Here is a tiny trained network, its code and every weight. The questions are about switching its units off for an input and a class, where a switched-off unit gives its printed mean instead of its output.

import numpy as np


def w(rows, s, z=0):
    codes = np.array(rows[::2]) - 128.0
    scale = np.full(codes.shape[1], s)
    scale[-1] = z or s
    return codes * scale


def f(y):
    return y / 2 * (1 + np.tanh(0.7978845608 * (y + 0.044715 * y**3)))


def log_softmax(a):
    a = a - a.max(-1, keepdims=True)
    return a - np.log(np.exp(a).sum(-1, keepdims=True))


def net(x, mask):
    res = np.array(x, float).reshape(1, 8) / 4 @ E
    y = f(res @ A[0][:, :-1].T + A[0][:, -1])
    res = res + np.where(mask, y, B[0][:, -1]) @ B[0][:, :-1]
    return log_softmax(res[-1] @ U[:, :-1].T + U[:, -1])


A, B = {}, {}
E = w([
[133,193,117,113,197,91,135,64,80],'x0',
[196,89,165,91,151,6,134,144,143],'x1',
[159,82,153,99,68,152,103,25,104],'x2',
[108,140,104,100,132,164,135,130,196],'x3',
[61,66,77,77,128,134,136,129,60],'x4',
[90,183,193,112,83,121,116,158,110],'x5',
[148,115,72,168,97,152,141,103,161],'x6',
[78,140,150,131,123,165,130,175,152],'x7',
],0.011)
A[0] = w([
[58,112,101,125,95,172,107,62,68,121],'neuron 1',
[175,12,134,128,70,80,71,163,119,157],'neuron 2',
[181,26,147,90,94,98,111,148,129,144],'neuron 3',
[199,164,65,100,187,130,125,59,184,189],'neuron 4',
[140,199,188,100,137,76,104,157,48,158],'neuron 5',
[149,145,134,85,158,117,144,126,126,90],'neuron 6',
[103,157,153,128,143,94,127,94,95,252],'neuron 7',
[117,191,176,112,111,92,140,143,70,139],'neuron 8',
[83,132,94,130,176,136,131,209,152,149],'neuron 9',
[113,164,167,138,132,83,116,162,111,149],'neuron 10',
[88,133,100,129,175,111,113,197,142,162],'neuron 11',
[133,116,136,146,204,91,145,68,151,126],'neuron 12',
[110,126,74,80,132,162,101,44,98,251],'neuron 13',
[73,110,88,126,186,131,134,176,179,160],'neuron 14',
[150,205,156,182,94,137,152,124,183,145],'neuron 15',
[126,133,116,93,116,129,148,121,126,19],'neuron 16',
[148,126,127,144,156,137,122,123,129,73],'neuron 17',
[162,87,88,111,220,89,89,35,138,133],'neuron 18',
[120,139,126,183,104,131,72,182,193,219],'neuron 19',
[139,63,197,131,100,82,153,153,118,226],'neuron 20',
[127,88,128,120,68,156,144,103,85,124],'neuron 21',
[120,89,108,130,100,116,85,155,105,216],'neuron 22',
[118,121,160,139,120,158,159,101,126,167],'neuron 23',
],0.011,0.0026)
B[0] = w([
[74,11,3,210,60,224,139,195,29,236],'neuron 1',
[158,60,190,101,119,89,148,51,187,255],'neuron 2',
[144,72,255,60,90,138,130,36,155,237],'neuron 3',
[186,250,102,82,107,118,143,117,111,250],'neuron 4',
[96,156,176,186,224,119,43,108,64,254],'neuron 5',
[154,133,134,117,157,37,115,178,111,152],'neuron 6',
[129,133,126,151,155,127,94,127,47,195],'neuron 7',
[108,105,157,161,186,106,80,119,106,219],'neuron 8',
[61,143,173,73,122,154,190,202,166,246],'neuron 9',
[55,129,190,144,205,113,80,103,112,206],'neuron 10',
[56,184,143,87,145,97,184,197,140,224],'neuron 11',
[161,200,101,109,124,53,127,99,86,195],'neuron 12',
[114,110,64,127,48,114,119,195,46,239],'neuron 13',
[74,134,103,80,125,131,195,160,175,231],'neuron 14',
[168,186,80,184,138,206,55,61,225,239],'neuron 15',
[145,109,104,91,148,126,134,107,93,123],'neuron 16',
[131,150,122,109,112,129,123,138,124,134],'neuron 17',
[201,190,123,59,74,52,190,122,50,251],'neuron 18',
[122,185,139,108,131,163,114,132,221,238],'neuron 19',
[119,81,221,98,144,104,119,77,136,231],'neuron 20',
[112,37,98,165,107,175,155,116,141,186],'neuron 21',
[132,72,162,136,119,159,166,112,131,174],'neuron 22',
[163,99,111,150,140,154,95,119,121,152],'neuron 23',
],0.0078,0.0092)
U = w([
[243,196,93,75,112,68,166,141,32,1],'0',
[138,30,37,160,48,182,124,174,30,162],'1',
[47,159,135,75,165,129,230,240,198,124],'2',
[195,177,76,149,100,200,38,141,250,49],'3',
[103,166,162,154,254,108,19,159,41,123],'4',
[201,13,214,82,107,106,135,91,180,233],'5',
],0.0085,0.002)

Each question gives the input, the list of numbers given to net, and the class t.
The units are the neurons (one row each of A and B). Each row of codes is followed by its name. A weight is (code - 128) times the scale printed after its matrix; where a second scale follows, it is the last column's (A, B and U).
mask holds one flag per neuron, in row order. A switched-off neuron (its flag False) gives its mean, the last column of its row in B, instead of its output. The means were averaged over made-up inputs and are rounded, as every weight is.
A unit's drop is (log p(t) with every unit on - log p(t) with that unit switched off) / (log p(t) with every unit on - log p(t) with every unit switched off).
The circuit of an input: a set's keep is (log p(t) with only the set's units on - log p(t) with every unit switched off) / (log p(t) with every unit on - log p(t) with every unit switched off). Starting from the 12 units with the biggest drops (on a tie, the unit counted first), units are removed one at a time, each time the one whose removal leaves the highest keep (on an exact tie, the one counted first), for as long as the keep stays at least 0.8.
circuit, biggest first: the units of the circuit, biggest drop first
most important unit: the unit with the biggest drop
top k neurons: the k neurons with the biggest drops, biggest first
drop of u: that unit's drop, to one decimal
input [2,-8,-2,-1,8,5,-4,3], class 1: circuit, biggest first -> neuron 1
input [7,4,-1,-1,4,-1,3,8], class 0: circuit, biggest first -> neuron 18; neuron 12
input [-1,8,-5,-6,7,3,-2,-2], class 5: top 2 neurons -> neuron 2; neuron 3
input [-4,5,-5,1,4,2,1,-3], class 5: top 3 neurons -> neuron 2; neuron 3; neuron 20
input [-3,-2,-8,-4,-4,4,-8,5], class 4: top 4 neurons -> neuron 5; neuron 10; neuron 8; neuron 15
input [1,1,5,5,4,-1,-3,-4], class 1: top 2 neurons -> neuron 1; neuron 13
input [1,7,1,-7,4,-1,-3,-7], class 5: top 2 neurons -> neuron 3; neuron 2
input [-6,8,1,7,-8,-1,8,4], class 3: top 2 neurons -> neuron 15; neuron 19
input [-8,5,-5,-2,6,-8,-7,2], class 5: top 3 neurons -> neuron 3; neuron 2; neuron 20
input [-8,3,-2,1,-8,-5,0,1], class 3: top 3 neurons -> neuron 15; neuron 19; neuron 18
input [-1,-5,4,-6,-1,7,0,8], class 1: top 2 neurons -> neuron 1; neuron 21
input [2,8,7,4,-3,7,-3,-1], class 4: drop of neuron 9 -> 0.1
input [4,2,-4,2,8,-4,-6,-4], class 0: drop of neuron 18 -> 0.2
input [0,1,5,-8,-8,5,1,-2], class 4: drop of neuron 5 -> 0.5
input [-5,-1,-4,-7,4,-6,6,-2], class 5: most important unit -> neuron 2
